Below is a small trained network, with its code and all its weights. Each question gives an input and a target symbol and asks what happens when units are switched off, that is, made to give their printed mean instead of their output.

import numpy as np


def w(rows, s, z=0):
    codes = np.array(rows[::2]) - 128.0
    scale = np.full(codes.shape[1], s)
    scale[-1] = z or s
    return codes * scale


def norm(h):
    return h / np.sqrt((h * h).mean(-1, keepdims=True) + 1e-5)


def f(y):
    return np.maximum(y, 0)


def softmax(a):
    e = np.exp(a - a.max(-1, keepdims=True))
    return e / e.sum(-1, keepdims=True)


def log_softmax(a):
    a = a - a.max(-1, keepdims=True)
    return a - np.log(np.exp(a).sum(-1, keepdims=True))


def net(x, mask):
    ids = ['αγδεηθξπστφψω'.index(c) for c in x.split()]
    T = len(ids)
    res = E[ids] + P[:T]
    u = 0
    for l in range(2):
        r = norm(res)
        for j in range(2):
            rows = slice(3 * j, 3 * j + 3)
            q, k, v = (r @ M[l][rows].T for M in (Q, K, V))
            z = softmax(np.where(np.tri(T) > 0, q @ k.T / 3**0.5, -1e9)) @ v
            o = O[l][rows]
            res = res + np.where(mask[u + j], z, o[:, -1]) @ o[:, :-1]
        u += 2
        y = f(norm(res) @ A[l][:, :-1].T + A[l][:, -1])
        res = res + np.where(mask[u : u + 8], y, B[l][:, -1]) @ B[l][:, :-1]
        u += 8
    return log_softmax(norm(res)[-1] @ U[:, :-1].T + U[:, -1])


Q, K, V, O, A, B = {}, {}, {}, {}, {}, {}
E = w([
[141,154,179,195,63,109,184,126,71,175,90,133],'α',
[99,107,192,225,81,151,157,128,99,63,118,136],'γ',
[170,103,115,169,85,96,187,139,105,113,120,109],'δ',
[165,72,211,136,141,133,91,178,80,165,106,127],'ε',
[133,82,119,156,183,161,135,105,104,84,129,201],'η',
[165,98,160,66,180,104,111,120,172,105,81,167],'θ',
[134,94,98,114,168,146,60,167,133,90,164,101],'ξ',
[129,114,175,165,56,131,96,88,167,170,84,140],'π',
[170,103,122,97,151,111,75,112,129,193,116,164],'σ',
[153,56,119,108,110,146,53,125,185,78,120,140],'τ',
[72,144,253,53,104,119,196,107,131,118,245,200],'φ',
[87,93,123,187,104,203,67,137,146,107,155,148],'ψ',
[129,155,87,159,80,132,156,101,189,75,106,105],'ω',
],0.019)
P = w([
[180,96,148,145,198,145,141,11,200,140,65,38],'0',
[226,172,125,92,106,190,113,10,128,77,97,99],'1',
[75,35,132,96,129,115,124,88,154,124,63,97],'2',
[215,200,154,166,151,112,107,89,200,94,134,155],'3',
[112,110,124,42,41,181,127,109,117,81,90,174],'4',
[88,101,158,163,173,32,122,173,231,134,127,161],'5',
[178,215,132,92,41,147,114,139,133,66,154,254],'6',
[13,64,149,91,93,53,140,230,195,136,111,211],'7',
[157,213,183,159,104,48,112,216,204,98,170,255],'8',
],0.0076)
Q[0] = w([
[140,67,130,179,93,115,83,101,128,71,145,147],'0.h1',
[124,69,169,190,31,126,114,122,175,83,152,201],'0.h1',
[117,134,56,143,151,89,127,105,125,154,118,125],'0.h1',
[201,206,171,242,201,63,93,107,143,148,236,121],'0.h2',
[183,225,187,60,46,171,70,172,151,34,144,193],'0.h2',
[178,152,54,123,147,216,146,1,6,186,123,84],'0.h2',
],0.0069)
K[0] = w([
[77,168,171,87,74,105,121,147,161,111,150,193],'0.h1',
[65,143,156,74,138,95,172,118,126,145,255,133],'0.h1',
[100,153,151,131,114,141,149,119,158,91,71,116],'0.h1',
[38,29,103,80,115,148,154,135,115,154,55,77],'0.h2',
[47,141,136,154,138,7,139,170,157,180,209,177],'0.h2',
[189,94,120,213,211,155,107,100,163,146,48,34],'0.h2',
],0.0076)
V[0] = w([
[143,122,134,118,94,95,109,163,101,102,153,164],'0.h1',
[155,96,125,91,73,143,128,118,113,118,150,136],'0.h1',
[96,150,178,64,139,99,175,94,115,134,205,120],'0.h1',
[156,127,152,125,137,41,140,77,116,84,81,147],'0.h2',
[120,150,132,116,106,119,125,150,120,121,114,150],'0.h2',
[101,159,122,132,178,149,133,127,137,129,2,167],'0.h2',
],0.0071)
O[0] = w([
[217,166,138,131,142,159,184,70,198,159,152,76,107],'0.h1',
[133,124,129,111,84,161,159,160,86,164,100,162,188],'0.h1',
[172,116,75,201,170,193,154,229,175,187,78,160,87],'0.h1',
[198,115,58,143,100,92,174,127,153,165,254,22,254],'0.h2',
[123,77,103,178,136,139,130,175,173,190,132,137,126],'0.h2',
[106,103,23,194,95,71,89,151,48,145,240,164,158],'0.h2',
],0.0064,0.0037)
A[0] = w([
[112,155,155,194,139,155,188,199,88,24,123,87,4],'0.n1',
[97,211,107,125,80,25,223,140,109,38,108,81,117],'0.n2',
[90,181,32,152,231,255,55,202,164,126,129,56,32],'0.n3',
[186,117,108,113,125,38,202,58,97,208,59,209,206],'0.n4',
[196,80,130,38,227,99,124,163,70,123,151,169,84],'0.n5',
[174,126,136,180,120,120,104,136,133,109,119,117,212],'0.n6',
[85,175,80,77,148,144,203,178,154,196,57,168,36],'0.n7',
[56,133,192,20,109,136,176,77,134,136,250,104,199],'0.n8',
],0.0056,0.0036)
B[0] = w([
[176,134,87,119,141,45,152,38,152,181,78,205,160],'0.n1',
[76,93,155,94,161,207,53,161,107,125,124,134,236],'0.n2',
[36,182,167,114,136,237,159,179,36,142,42,160,154],'0.n3',
[61,146,112,138,137,211,116,157,178,74,192,72,253],'0.n4',
[67,143,146,196,85,199,58,137,126,108,145,91,180],'0.n5',
[150,179,96,153,187,128,95,208,147,124,83,110,249],'0.n6',
[178,143,136,202,187,131,145,72,228,127,222,157,157],'0.n7',
[215,71,68,182,186,211,249,138,136,253,89,114,237],'0.n8',
],0.0067,0.0047)
Q[1] = w([
[50,40,117,110,120,127,166,145,145,167,117,139],'1.h1',
[35,170,167,108,161,13,45,126,102,69,146,67],'1.h1',
[125,140,132,214,150,165,68,206,229,128,130,183],'1.h1',
[103,55,93,110,53,211,129,170,112,138,101,154],'1.h2',
[145,137,133,14,116,88,187,30,49,135,153,118],'1.h2',
[11,40,116,125,155,94,158,153,161,174,107,121],'1.h2',
],0.011)
K[1] = w([
[238,194,125,114,98,226,103,134,106,127,137,190],'1.h1',
[123,74,159,89,130,160,145,7,72,127,173,65],'1.h1',
[113,120,122,67,102,123,194,209,147,179,148,242],'1.h1',
[180,237,154,155,147,108,126,173,168,124,178,189],'1.h2',
[161,148,127,222,146,130,39,78,107,74,87,43],'1.h2',
[251,195,106,76,77,186,129,101,69,117,133,166],'1.h2',
],0.011)
V[1] = w([
[199,38,64,65,109,104,80,84,221,91,129,215],'1.h1',
[88,213,37,138,133,143,71,60,169,154,75,130],'1.h1',
[240,33,191,151,126,89,89,172,106,94,79,134],'1.h1',
[81,130,42,109,143,145,189,152,157,2,109,74],'1.h2',
[102,147,148,74,47,107,63,121,179,192,120,52],'1.h2',
[130,124,149,236,15,71,176,54,165,109,73,140],'1.h2',
],0.0097)
O[1] = w([
[120,182,72,140,233,159,57,73,85,190,72,93,173],'1.h1',
[108,228,140,178,159,104,74,235,189,108,131,108,175],'1.h1',
[135,100,97,128,67,92,120,2,88,179,11,172,142],'1.h1',
[130,161,129,12,64,181,128,167,158,249,166,160,138],'1.h2',
[13,72,65,160,181,173,188,243,167,82,40,23,173],'1.h2',
[182,12,183,163,145,186,17,188,79,153,117,55,254],'1.h2',
],0.0098,0.0084)
A[1] = w([
[55,162,220,77,132,139,30,124,71,56,88,166,42],'1.n1',
[155,223,122,125,125,51,124,63,120,112,167,185,142],'1.n2',
[65,147,97,162,154,97,195,168,168,55,156,78,43],'1.n3',
[132,186,8,149,164,90,183,123,108,147,130,100,161],'1.n4',
[103,127,100,57,131,142,72,168,191,184,155,91,139],'1.n5',
[145,173,55,163,96,106,115,63,173,222,171,152,116],'1.n6',
[148,111,155,27,114,116,170,112,99,188,212,97,2],'1.n7',
[81,182,133,22,111,121,218,104,178,140,120,150,58],'1.n8',
],0.011,0.0064)
B[1] = w([
[163,198,185,114,148,128,210,99,46,84,146,69,147],'1.n1',
[56,56,125,91,142,94,90,111,154,121,145,85,211],'1.n2',
[248,166,117,130,117,89,67,93,175,95,156,112,188],'1.n3',
[200,112,137,68,110,78,159,141,104,162,131,168,175],'1.n4',
[119,144,145,148,67,139,189,142,89,146,123,194,254],'1.n5',
[105,106,131,174,186,120,154,171,86,102,154,76,236],'1.n6',
[107,148,31,193,146,196,153,42,176,100,163,45,163],'1.n7',
[170,57,218,87,203,125,104,151,152,119,99,112,184],'1.n8',
],0.013,0.0081)
U = w([
[141,37,169,156,21,59,171,192,112,83,247,132,16],'α',
[243,46,213,116,99,108,47,120,73,226,148,188,73],'γ',
[185,75,120,146,154,214,230,78,183,195,144,100,44],'δ',
[58,78,101,169,56,69,164,72,116,118,75,205,228],'ε',
[43,113,92,126,120,84,68,70,103,151,254,132,170],'η',
[187,32,89,107,155,28,203,200,35,214,161,127,44],'θ',
[62,92,213,10,143,98,69,115,192,135,89,174,185],'ξ',
[100,70,145,204,191,136,94,193,118,125,96,71,94],'π',
[210,173,89,130,126,42,114,125,165,149,140,142,187],'σ',
[133,145,69,92,186,142,92,64,124,239,31,159,142],'τ',
[147,72,101,157,186,156,122,131,98,115,173,252,88],'φ',
[109,189,226,140,131,112,150,98,55,110,126,120,139],'ψ',
[67,155,141,127,72,161,106,179,141,207,142,234,255],'ω',
],0.0064,0.0045)

Each question gives the input, a string of symbols that net reads in full, and the target symbol t.
The units are the heads (3 rows each of Q, K, V and O) and the neurons (one row each of A and B). Each row of codes is followed by its name. A weight is (code - 128) times the scale printed after its matrix; where a second scale follows, it is the last column's (O, A, B and U).
mask holds one flag per unit, layer by layer, with each layer's heads first. A switched-off unit (its flag False) gives its mean, the last column of its rows in O or B, instead of its output. The means were averaged over made-up inputs and are rounded, as every weight is.
A unit's drop is (log p(t) with every unit on - log p(t) with that unit switched off) / (log p(t) with every unit on - log p(t) with every unit switched off).
The circuit of an input: a set's keep is (log p(t) with only the set's units on - log p(t) with every unit switched off) / (log p(t) with every unit on - log p(t) with every unit switched off). Starting from the 12 units with the biggest drops (on a tie, the unit counted first), units are removed one at a time, each time the one whose removal leaves the highest keep (on an exact tie, the one counted first), for as long as the keep stays at least 0.8.
circuit, biggest first: the units of the circuit, biggest drop first
k most important neurons: the k neurons with the biggest drops, biggest first
k most important neurons of layer l: the k neurons of layer l with the biggest drops, biggest first
which heads matter: for each layer, one digit per head in row order, 1 if its drop is at least 0.15 and else 0, layers parted by /
input ω ψ ω, target ψ: which heads matter -> 11 / 00
input π ξ δ ε, target δ: which heads matter -> 00 / 11
input π δ π π ω ω γ ω, target γ: most important neuron of layer 0 -> 0.n1
input η π π γ γ π φ θ, target ξ: 2 most important neurons -> 0.n8, 1.n2
input γ ξ ω α φ ω π ε, target γ: circuit, biggest first -> 0.h1, 1.h2, 0.n8, 1.h1
input γ ω τ π, target τ: which heads matter -> 00 / 10
input π γ π ω π π ψ ω, target ψ: which heads matter -> 01 / 00
input η η ψ τ, target ψ: circuit, biggest first -> 1.n1, 0.h2, 0.h1
input ξ ω π π γ γ ξ γ, target ξ: which heads matter -> 00 / 01
input π ψ ε γ γ π ω φ, target δ: which heads matter -> 10 / 00
input η γ ξ π ξ ξ, target ξ: circuit, biggest first -> 1.h2, 1.n8
input π π γ γ π π η σ η, target σ: circuit, biggest first -> 1.h2, 1.n3
input ω ω π γ ω γ ε γ π, target γ: circuit, biggest first -> 1.h2, 0.n1
input π γ π η ω γ ξ, target γ: circuit, biggest first -> 1.h2
input π π σ ψ η, target ψ: which heads matter -> 01 / 00
input η α ε, target α: 2 most important neurons of layer 0 -> 0.n2, 0.n4
input π π ω ψ, target ω: circuit, biggest first -> 1.h2, 1.n5
input γ τ η π, target η: which heads matter -> 00 / 01
input α σ α ω, target α: which heads matter -> 00 / 10
input ω θ π π ω σ ε γ π, target γ: 2 most important neurons -> 0.n5, 0.n1
input η π π θ γ ξ γ ε, target γ: circuit, biggest first -> 1.h2, 0.n1
input π π ψ α, target ψ: 2 most important neurons -> 1.n1, 0.n8
input τ π σ ω, target σ: 2 most important neurons of layer 1 -> 1.n3, 1.n4
input φ τ ω π π π π η, target φ: circuit, biggest first -> 0.h1, 1.h2
input π ε ω ψ σ γ η, target γ: circuit, biggest first -> 1.h2
input θ η γ ε ξ, target ε: 2 most important neurons of layer 0 -> 0.n8, 0.n6
input δ σ ξ α δ, target α: circuit, biggest first -> 1.h1
input δ π ω ω ε ω α, target ω: circuit, biggest first -> 1.h2, 0.n2
